The symbols move the units like this.
~: th->hg, bb->lf, zn->mj, qb->zm, sn->cp, sz->fj, hg->mz, rh->th, cp->pq, hc->tr, dn->ph, sg->qn, zs->qd, sf->sz, mz->sc, rr->lq, rn->rg, mn->gm, jq->sf, zd->fz, fl->rc, pz->qq, ht->br, zm->fp, gm->qb, mj->fb, nt->pg, qd->hn, tz->rh, pq->pz, bm->dn, fs->gb, rj->dq, hz->sn, hs->sg, fj->rl, zq->mn, rp->zd, dq->zq, qq->zg, zp->jq, fz->bm, rl->tm, tm->cc, br->hz, rg->nt, fd->zn, ph->ht, tr->zp, lf->tp, nq->hs, hj->rn, hn->hc, zg->nq, cc->gd, bq->fl, jb->bb, jr->ds, gd->fd, zj->rj, qn->zj, fb->bq, sl->rr, sc->jb, rc->qh, gb->zs, ds->hj, lq->fs, fp->jr, pg->sl, tp->rp, qh->tz
%: th->zd, bb->ht, zn->th, qb->pg, sn->qn, sz->fb, hg->fz, rh->rp, cp->zj, hc->cc, dn->qq, sg->zm, zs->fj, sf->mj, mz->bm, rr->zp, rn->zs, mn->rg, jq->zn, zd->cp, fl->jb, pz->dq, ht->nq, zm->sl, gm->nt, mj->hg, nt->hn, qd->rl, tz->tp, pq->rj, bm->pz, fs->sf, rj->ds, hz->sg, hs->qb, fj->bq, zq->rn, rp->sn, dq->hj, qq->zq, zp->fd, fz->pq, rl->fl, tm->rc, br->hs, rg->qd, fd->rh, ph->zg, tr->gd, lf->br, nq->gm, hj->gb, hn->tm, zg->mn, cc->qh, bq->sc, jb->ph, jr->lq, gd->tz, zj->jr, qn->fp, fb->mz, sl->tr, sc->dn, rc->bb, gb->sz, ds->fs, lq->jq, fp->rr, pg->hc, tp->hz, qh->lf
§: th->tz, bb->sc, zn->gd, qb->mn, sn->br, sz->jq, hg->rh, rh->qh, cp->hz, hc->qd, dn->fz, sg->nq, zs->fs, sf->zp, mz->th, rr->pg, rn->ds, mn->dq, jq->tr, zd->tp, fl->fb, pz->cp, ht->dn, zm->gm, gm->zq, mj->fd, nt->rn, qd->gb, tz->rc, pq->sn, bm->zd, fs->rr, rj->qn, hz->ht, hs->zg, fj->sf, zq->rj, rp->lf, dq->zj, qq->pq, zp->hc, fz->rp, rl->sz, tm->fj, br->ph, rg->hj, fd->cc, ph->bm, tr->hn, lf->jb, nq->qq, hj->jr, hn->zs, zg->pz, cc->rl, bq->mj, jb->mz, jr->zm, gd->tm, zj->sg, qn->hs, fb->zn, sl->nt, sc->hg, rc->bq, gb->lq, ds->fp, lq->sl, fp->qb, pg->rg, tp->bb, qh->fl
^: th->rc, bb->hg, zn->tm, qb->dq, sn->ph, sz->tr, hg->qh, rh->fl, cp->ht, hc->gb, dn->rp, sg->qq, zs->rr, sf->hc, mz->tz, rr->rg, rn->fp, mn->zj, jq->hn, zd->bb, fl->zn, pz->hz, ht->fz, zm->zq, gm->rj, mj->cc, nt->ds, qd->lq, tz->bq, pq->br, bm->tp, fs->pg, rj->hs, hz->dn, hs->pz, fj->zp, zq->qn, rp->jb, dq->sg, qq->sn, zp->qd, fz->lf, rl->jq, tm->sf, br->bm, rg->jr, fd->rl, ph->zd, tr->zs, lf->mz, nq->pq, hj->zm, hn->fs, zg->cp, cc->sz, bq->fd, jb->th, jr->gm, gd->fj, zj->nq, qn->zg, fb->gd, sl->rn, sc->rh, rc->mj, gb->sl, ds->qb, lq->nt, fp->mn, pg->hj, tp->sc, qh->fb

The rows follow the links: the fewer symbols apart two units are, the more alike their rows tend to be.

Rows of some units; one shown again gets a slightly different row:
rl: (228, -22, 227, 6, 25, 48, 195, 87, -29, -158, 93, -9, -137, 141, 100, -42, 151, -221, 9, -53, -88, -34, -115, 62, 187, 95, -17, 149, 159, -107, 73, 223, 103, -1, -127, -138, -23, -4, -151, -193, 159)
fj: (251, -3, 240, 19, 5, 20, 219, 74, -32, -185, 61, -23, -127, 132, 96, -56, 143, -173, 5, -77, -104, -12, -91, 45, 221, 155, -19, 122, 179, -113, 33, 217, 117, -5, -138, -103, -50, -20, -141, -201, 156)
gm: (-162, 76, 43, 103, 176, -33, -139, -32, -146, -2, 72, 77, 154, -194, -34, 196, -111, 37, 175, -109, 87, -76, 89, 216, 105, -50, 75, -177, -291, 42, 68, -174, -119, 9, 131, 52, -37, 23, 114, 85, -276)
sz: (249, -6, 230, 29, -36, 20, 215, 55, -20, -213, 40, -27, -126, 122, 94, -107, 139, -134, 9, -108, -111, -24, -43, 21, 214, 209, -7, 118, 197, -104, 16, 220, 109, -13, -143, -58, -53, -20, -116, -222, 134)
qh: (172, -63, -49, -119, -151, 54, 162, 47, 93, 20, -41, -68, -97, 190, 47, -166, 129, -15, -176, 121, -52, 99, -103, -220, -96, 9, -115, 162, 249, -43, -87, 182, 131, -20, -133, -90, 63, -12, -102, -91, 276)
mn: (-125, 92, 36, 43, 181, 14, -108, -24, -182, 21, 74, 79, 185, -202, -3, 203, -100, 60, 162, -89, 112, -46, 92, 214, 91, -89, 27, -189, -302, 41, 42, -161, -109, -16, 119, 16, -24, 20, 118, 65, -264)
jr: (-139, 55, 57, 219, 38, -127, -138, -81, -16, -119, -55, 18, 20, -192, -106, 40, -132, 70, 154, -174, 25, -125, 176, 132, 101, 183, 146, -151, -134, 54, 35, -165, -110, 23, 135, 231, -129, 2, 116, 28, -263)
sf: (242, -1, 215, 56, -57, -26, 211, 35, 1, -238, -6, -50, -145, 109, 60, -118, 117, -105, 6, -132, -118, -42, -17, 2, 204, 263, 9, 105, 227, -81, 3, 202, 115, -17, -123, 19, -79, -31, -111, -216, 116)
bm: (-60, -24, -261, -219, -103, 63, -4, -31, 29, 217, -94, -33, 159, 2, 11, -48, -11, 217, -156, 197, 87, 138, -16, -264, -252, -170, -165, -16, 16, 88, -170, -24, 25, -41, -8, -15, 111, 1, 81, 94, 95)
bq: (106, -91, -19, -4, -182, -39, 86, 23, 193, -24, -91, -79, -243, 222, -14, -189, 94, -106, -137, 82, -127, 8, -95, -157, -84, 91, 39, 209, 300, -42, -3, 145, 84, 16, -105, -8, 21, -29, -138, -67, 266)
hg: (94, -61, -57, -199, -7, 136, 95, 80, 24, 129, 58, 3, -32, 190, 94, -1, 149, -92, -140, 210, -1, 111, -188, -97, -119, -215, -167, 164, 85, -39, -10, 146, 99, -9, -121, -251, 142, 17, -100, 0, 244)
th: (128, -53, -35, -210, -32, 115, 137, 75, 23, 104, 48, -20, -29, 181, 105, -40, 145, -86, -156, 178, -11, 117, -180, -127, -110, -164, -167, 153, 133, -55, -41, 164, 109, -10, -130, -220, 128, -1, -109, -31, 272)
zp: (179, 7, 190, 149, -87, -78, 129, 9, 62, -250, -46, -69, -183, 67, -11, -146, 61, -96, 20, -161, -133, -83, 37, -3, 188, 318, 102, 92, 218, -85, 12, 138, 80, 6, -68, 108, -118, -40, -83, -184, 47)
qb: (-157, 61, 42, 147, 141, -56, -152, -41, -93, -17, 53, 68, 98, -207, -48, 164, -140, 18, 167, -128, 62, -89, 112, 220, 95, -15, 120, -153, -259, 36, 87, -187, -129, 12, 146, 85, -66, 20, 114, 82, -278)
jq: (214, 6, 200, 115, -97, -47, 181, 9, 35, -236, -36, -57, -158, 82, 19, -153, 96, -89, 9, -142, -115, -51, 15, -10, 193, 299, 54, 113, 214, -82, 5, 165, 94, -6, -99, 71, -94, -34, -99, -231, 76)
hj: (-48, 75, 90, 192, 6, -113, -48, -87, -47, -162, -74, -20, 50, -182, -70, -13, -128, 129, 134, -217, 6, -98, 208, 68, 159, 254, 135, -155, -79, 42, -37, -107, -70, -13, 82, 261, -133, 5, 100, -58, -245)
zg: (-223, 17, -226, -8, -29, -55, -184, -96, 37, 174, -89, 1, 149, -162, -94, 41, -142, 204, 0, 40, 108, 21, 106, -72, -196, -92, 21, -152, -152, 132, -76, -207, -113, -6, 130, 136, 17, 3, 161, 182, -162)
ph: (-50, 14, -223, -234, -28, 114, 1, -13, -51, 228, -13, -16, 213, -22, 42, 19, 1, 220, -122, 198, 119, 159, -25, -178, -228, -240, -204, -49, -75, 81, -153, -23, 27, -29, -4, -102, 140, 17, 95, 102, 56)
bb: (-103, -113, -200, -131, -53, 36, -88, 22, 153, 226, -12, 1, -101, 156, -22, -22, 30, -78, -160, 255, -19, 76, -153, -125, -275, -262, -40, 143, 63, 10, 42, 15, 8, 23, -15, -139, 117, 30, -78, 138, 209)
rg: (56, 98, 167, 150, 32, -60, 51, -60, -118, -208, -33, -8, 98, -169, -17, -8, -65, 104, 141, -267, 4, -74, 173, 87, 237, 283, 60, -143, -47, 3, -58, -53, -9, -23, 41, 203, -145, -24, 96, -112, -227)

Each walk starts at a row. The symbols on each line, taken left to right, move it on to the next unit.
Answer with the unit's row; about right is enough.
new walk
(-119, -78, -280, -137, -151, 6, -85, -37, 160, 233, -108, -57, -21, 81, -52, -100, -19, 113, -183, 205, 18, 100, -40, -238, -331, -153, -59, 65, 84, 62, -87, -44, -10, 10, -6, 11, 95, 8, 11, 141, 153)
^ § § %: (-86, -58, -292, -155, -154, 24, -77, -20, 140, 217, -103, -51, 30, 56, -51, -81, -22, 170, -181, 203, 34, 123, -19, -266, -313, -156, -94, 19, 67, 86, -126, -41, 11, 4, -3, 18, 93, -7, 36, 135, 129)
% ^ § §: (-73, -37, -295, -173, -136, 47, -35, -29, 98, 232, -99, -59, 76, 33, -20, -88, -6, 206, -176, 203, 52, 127, -8, -281, -288, -144, -129, 4, 51, 91, -154, -33, 12, -26, 10, 4, 110, 3, 64, 107, 101)
new walk
(-154, 58, 54, 205, 64, -104, -158, -45, -32, -64, -16, 45, 43, -190, -100, 86, -155, 44, 165, -164, 42, -116, 149, 170, 88, 91, 171, -147, -179, 50, 58, -183, -138, 14, 137, 180, -110, -8, 108, 61, -272)
^ ^ § %: (-180, 59, 55, 177, 123, -81, -180, -61, -67, -54, 12, 64, 62, -194, -89, 134, -140, 22, 173, -141, 45, -105, 122, 201, 105, 45, 163, -162, -213, 34, 81, -192, -146, 22, 137, 140, -85, 6, 102, 73, -275)
% ~ ^ ~: (110, 116, 205, 126, 64, -40, 97, -37, -163, -223, 14, 1, 92, -147, 19, 10, -27, 76, 157, -264, 18, -72, 162, 113, 278, 265, 44, -132, -68, -10, -43, 4, -3, -25, 19, 139, -137, -27, 90, -148, -204)
new walk
(-102, 99, 19, 18, 174, 38, -71, -25, -185, 32, 86, 82, 249, -216, 16, 192, -95, 118, 164, -83, 134, -17, 93, 166, 92, -88, -25, -202, -295, 58, 1, -162, -89, -12, 110, 7, -19, 23, 139, 62, -266)
~ ^ ~ ~: (-85, 103, 2, -18, 143, 41, -67, -28, -207, 47, 76, 62, 278, -217, 42, 180, -94, 160, 115, -57, 151, 25, 95, 107, 63, -85, -64, -221, -295, 67, -46, -146, -81, -26, 94, 16, 6, 2, 150, 64, -246)
§ ^: (-196, 31, -222, -10, -33, -21, -149, -96, 11, 133, -102, -18, 167, -164, -79, 25, -138, 251, -3, 28, 103, 34, 141, -97, -174, -52, -2, -173, -159, 130, -104, -197, -100, -15, 121, 164, 3, 2, 179, 149, -167)
new walk
(158, -55, -44, -206, -72, 108, 154, 73, 24, 72, 19, -36, -50, 187, 92, -89, 160, -52, -155, 155, -27, 118, -143, -162, -83, -103, -160, 164, 183, -50, -65, 196, 137, -18, -147, -195, 114, 4, -101, -54, 288)
~ ~ § ^: (137, -87, -47, -49, -184, -10, 113, 14, 189, -24, -84, -78, -184, 202, 26, -191, 94, -60, -152, 80, -110, 56, -75, -206, -96, 88, -14, 175, 287, -31, -38, 158, 106, 12, -117, -15, 25, -17, -135, -77, 269)
~ § ~ § %: (43, -84, -89, -202, -6, 117, 30, 78, 43, 159, 66, 25, -51, 183, 73, 28, 105, -114, -150, 220, -11, 96, -193, -69, -149, -259, -132, 154, 65, -31, 41, 115, 83, -6, -93, -254, 142, 23, -113, 51, 245)
new walk
(-44, -6, -252, -224, -66, 91, 5, -16, -9, 231, -62, -21, 176, 0, 28, -19, -10, 218, -135, 191, 103, 168, -8, -234, -237, -184, -187, -33, -32, 85, -176, -13, 19, -33, -20, -47, 128, 4, 87, 103, 75)
~ ^ ^ §: (-15, -82, -114, -174, -6, 100, -12, 75, 82, 193, 53, 13, -70, 188, 48, 11, 85, -128, -137, 244, -8, 87, -200, -67, -195, -273, -106, 153, 57, -34, 60, 75, 41, 17, -63, -249, 149, 24, -104, 98, 246)
^ ^ %: (-60, -93, -171, -152, -15, 63, -61, 59, 122, 206, 20, 16, -83, 179, 12, 16, 56, -100, -139, 256, -4, 74, -180, -87, -222, -293, -80, 136, 56, -7, 59, 22, 22, 16, -39, -201, 140, 28, -92, 145, 219)
new walk
(-73, 101, -43, -55, 109, 47, -55, -41, -208, 67, 24, 46, 291, -204, 9, 133, -83, 238, 91, -54, 152, 42, 120, 49, 26, -68, -88, -225, -270, 77, -90, -138, -72, -42, 93, 32, 3, 20, 179, 49, -240)
~ ^ % % ^: (24, 83, 130, 171, 6, -97, 0, -68, -77, -191, -64, -35, 64, -185, -59, -18, -87, 123, 146, -247, -7, -92, 208, 64, 200, 291, 107, -161, -62, 40, -43, -80, -48, -11, 71, 247, -144, -17, 117, -93, -241)
§ § % §: (119, 102, 249, 123, 96, -18, 121, -3, -187, -225, 53, 7, 75, -139, 44, 46, -2, 1, 169, -251, 2, -72, 117, 171, 312, 237, 31, -116, -77, -46, -5, 25, 6, -26, -11, 93, -114, -18, 41, -177, -180)
new walk
(89, -90, 99, 52, -68, -50, 35, 73, 162, -68, 17, -26, -295, 215, -14, -102, 99, -276, -61, 42, -155, -52, -140, 20, 13, 52, 92, 220, 236, -91, 128, 153, 57, 37, -96, -95, -8, -12, -193, -77, 246)
§ ~ ~ ^: (202, -32, 220, 1, 41, 35, 145, 89, -15, -145, 98, 6, -167, 152, 92, -26, 155, -257, 7, -39, -93, -30, -130, 104, 170, 61, -7, 170, 139, -134, 112, 199, 107, 8, -144, -166, -7, -9, -178, -146, 187)
% § ^: (113, -81, 128, 54, -37, -20, 60, 71, 124, -97, 40, -1, -286, 204, 31, -57, 103, -289, -35, 27, -147, -50, -153, 56, 70, 22, 71, 227, 203, -107, 148, 156, 55, 24, -98, -125, -16, -5, -203, -83, 216)
